Below is a small trained network, with its code and all its weights. Each question gives an input and a class and asks what happens when units are switched off, that is, made to give their printed mean instead of their output.

import numpy as np


def w(rows, s, z=0):
    codes = np.array(rows[::2]) - 128.0
    scale = np.full(codes.shape[1], s)
    scale[-1] = z or s
    return codes * scale


def norm(h):
    return h / np.sqrt((h * h).mean(-1, keepdims=True) + 1e-5)


def f(y):
    return y / 2 * (1 + np.tanh(0.7978845608 * (y + 0.044715 * y**3)))


def log_softmax(a):
    a = a - a.max(-1, keepdims=True)
    return a - np.log(np.exp(a).sum(-1, keepdims=True))


def net(x, mask):
    res = np.array(x, float).reshape(1, 4) / 4 @ E
    u = 0
    for l in range(2):
        y = f(norm(res) @ A[l][:, :-1].T + A[l][:, -1])
        res = res + np.where(mask[u : u + 16], y, B[l][:, -1]) @ B[l][:, :-1]
        u += 16
    return log_softmax(norm(res)[-1] @ U[:, :-1].T + U[:, -1])


A, B = {}, {}
E = w([
[72,177,135,100,208,203,163,95],'x0',
[154,166,93,177,159,144,128,251],'x1',
[203,80,102,150,132,188,184,114],'x2',
[73,69,125,103,87,181,109,162],'x3',
],0.0026)
A[0] = w([
[155,102,156,109,33,36,149,195,92],'0.n0',
[110,105,107,88,114,120,88,3,73],'0.n1',
[179,228,109,160,152,68,156,75,78],'0.n2',
[20,170,147,137,136,46,113,150,7],'0.n3',
[120,168,172,152,81,120,176,130,121],'0.n4',
[57,154,122,134,160,75,61,130,29],'0.n5',
[107,170,172,117,145,164,128,169,97],'0.n6',
[171,189,121,169,152,98,117,79,73],'0.n7',
[60,182,156,103,189,183,172,130,47],'0.n8',
[145,96,123,92,134,102,166,140,133],'0.n9',
[75,113,208,147,137,95,120,160,66],'0.n10',
[196,54,140,168,170,194,163,105,101],'0.n11',
[48,76,98,126,76,181,127,161,38],'0.n12',
[131,118,75,154,115,123,175,106,89],'0.n13',
[160,176,105,103,177,153,96,250,70],'0.n14',
[45,101,129,150,48,210,109,159,44],'0.n15',
],0.0042,0.0014)
B[0] = w([
[77,141,61,188,211,187,27,54,255],'0.n0',
[61,159,171,230,134,104,225,167,214],'0.n1',
[128,85,196,54,220,115,101,180,238],'0.n2',
[221,215,125,72,52,192,151,167,215],'0.n3',
[124,120,126,117,151,119,126,120,130],'0.n4',
[187,187,101,82,76,152,157,143,182],'0.n5',
[86,147,91,167,177,156,138,118,153],'0.n6',
[145,102,167,89,201,130,121,137,173],'0.n7',
[109,109,46,183,175,152,3,46,213],'0.n8',
[139,148,155,160,128,166,111,144,134],'0.n9',
[146,146,60,77,106,101,160,130,144],'0.n10',
[151,234,133,75,57,190,78,145,198],'0.n11',
[160,118,185,68,207,89,123,170,189],'0.n12',
[156,155,157,129,119,160,110,138,122],'0.n13',
[76,132,216,214,96,93,231,122,242],'0.n14',
[161,109,174,62,234,94,136,160,205],'0.n15',
],0.0057,0.0017)
A[1] = w([
[213,159,102,68,39,182,189,128,42],'1.n0',
[100,148,216,112,107,148,32,139,60],'1.n1',
[116,173,119,74,71,107,121,154,37],'1.n2',
[69,73,97,96,102,156,135,179,160],'1.n3',
[145,126,60,132,171,85,173,114,126],'1.n4',
[185,63,167,23,189,81,156,171,7],'1.n5',
[130,128,114,156,146,114,143,110,99],'1.n6',
[161,79,112,137,77,56,80,113,47],'1.n7',
[94,76,187,151,152,136,99,129,100],'1.n8',
[167,100,103,132,116,176,158,128,134],'1.n9',
[83,105,147,199,75,81,254,127,31],'1.n10',
[107,106,137,89,99,97,142,63,82],'1.n11',
[106,172,150,139,124,134,125,128,106],'1.n12',
[144,96,16,149,159,128,128,67,84],'1.n13',
[152,102,130,151,110,99,110,175,106],'1.n14',
[140,96,147,93,104,114,134,57,123],'1.n15',
],0.0076,0.0012)
B[1] = w([
[175,223,109,62,36,122,119,105,193],'1.n0',
[114,76,124,149,64,103,169,155,196],'1.n1',
[168,194,146,86,92,128,134,103,158],'1.n2',
[208,145,168,161,183,122,132,74,137],'1.n3',
[164,87,178,132,49,174,134,105,127],'1.n4',
[175,36,204,83,192,92,107,124,252],'1.n5',
[120,122,109,55,124,146,147,170,133],'1.n6',
[83,142,106,91,183,198,127,61,143],'1.n7',
[154,160,113,98,72,96,122,129,202],'1.n8',
[100,188,133,90,164,40,130,125,124],'1.n9',
[76,134,120,254,120,121,208,200,214],'1.n10',
[182,159,119,178,185,174,125,210,129],'1.n11',
[190,84,108,117,116,109,133,113,168],'1.n12',
[81,62,77,113,100,146,91,105,158],'1.n13',
[95,141,127,108,204,198,161,98,147],'1.n14',
[123,185,123,172,206,144,147,198,132],'1.n15',
],0.0083,0.0035)
U = w([
[92,161,125,247,148,141,221,205,190],'0',
[52,85,33,109,139,204,57,52,184],'1',
[198,55,220,63,204,87,119,139,130],'2',
[190,254,115,51,25,127,137,115,124],'3',
[115,60,123,119,5,71,126,155,5],'4',
],0.0068,0.002)

Each question gives the input, the list of numbers given to net, and the class t.
The units are the neurons (one row each of A and B). Each row of codes is followed by its name. A weight is (code - 128) times the scale printed after its matrix; where a second scale follows, it is the last column's (A, B and U).
mask holds one flag per neuron, layer by layer. A switched-off neuron (its flag False) gives its mean, the last column of its row in B, instead of its output. The means were averaged over made-up inputs and are rounded, as every weight is.
A unit's drop is (log p(t) with every unit on - log p(t) with that unit switched off) / (log p(t) with every unit on - log p(t) with every unit switched off).
The circuit of an input: a set's keep is (log p(t) with only the set's units on - log p(t) with every unit switched off) / (log p(t) with every unit on - log p(t) with every unit switched off). Starting from the 12 units with the biggest drops (on a tie, the unit counted first), units are removed one at a time, each time the one whose removal leaves the highest keep (on an exact tie, the one counted first), for as long as the keep stays at least 0.8.
units of the circuit, in order: the units of the circuit, biggest drop first
unit that matters most: the unit with the biggest drop
k most important neurons: the k neurons with the biggest drops, biggest first
k most important neurons of layer l: the k neurons of layer l with the biggest drops, biggest first
input [-3,2,-6,1], class 3: units of the circuit, in order	[0.n3]
input [1,4,6,7], class 2: 3 most important neurons	[0.n15; 0.n12; 0.n3]
input [-5,-4,7,2], class 3: 2 most important neurons of layer 0	[0.n11; 0.n8]
input [1,-2,1,-2], class 4: units of the circuit, in order	[0.n15; 0.n11; 1.n1]
input [1,5,-6,0], class 3: 2 most important neurons	[0.n3; 0.n5]
input [6,5,4,-1], class 1: 4 most important neurons	[0.n8; 0.n1; 1.n10; 0.n11]
input [-8,4,0,-8], class 1: 3 most important neurons	[0.n0; 0.n15; 0.n12]
input [2,6,5,-8], class 2: 3 most important neurons of layer 0	[0.n2; 0.n1; 0.n7]
input [-6,1,-7,8], class 2: 2 most important neurons	[0.n15; 0.n12]
input [-3,5,7,-2], class 3: units of the circuit, in order	[0.n11; 1.n0]
input [-5,5,-5,0], class 0: 2 most important neurons of layer 0	[0.n14; 0.n8]
input [6,-5,-8,4], class 3: 2 most important neurons	[0.n0; 0.n3]
input [7,-6,3,-3], class 1: 2 most important neurons	[0.n8; 0.n14]
input [6,4,-5,2], class 1: units of the circuit, in order	[0.n8]
input [7,-8,3,-7], class 0: 2 most important neurons	[0.n0; 0.n1]
input [3,5,-7,-8], class 2: units of the circuit, in order	[0.n2; 1.n5]
input [6,1,5,8], class 2: 2 most important neurons of layer 0	[0.n15; 0.n12]
input [-6,-5,-1,-3], class 1: 2 most important neurons	[0.n0; 0.n14]
input [7,-1,8,3], class 3: 3 most important neurons	[0.n11; 0.n0; 1.n0]
input [0,-7,-1,4], class 0: unit that matters most	0.n1
input [7,2,8,5], class 3: 2 most important neurons	[0.n11; 0.n0]
input [-8,-8,-2,8], class 0: 3 most important neurons of layer 0	[0.n8; 0.n2; 0.n1]
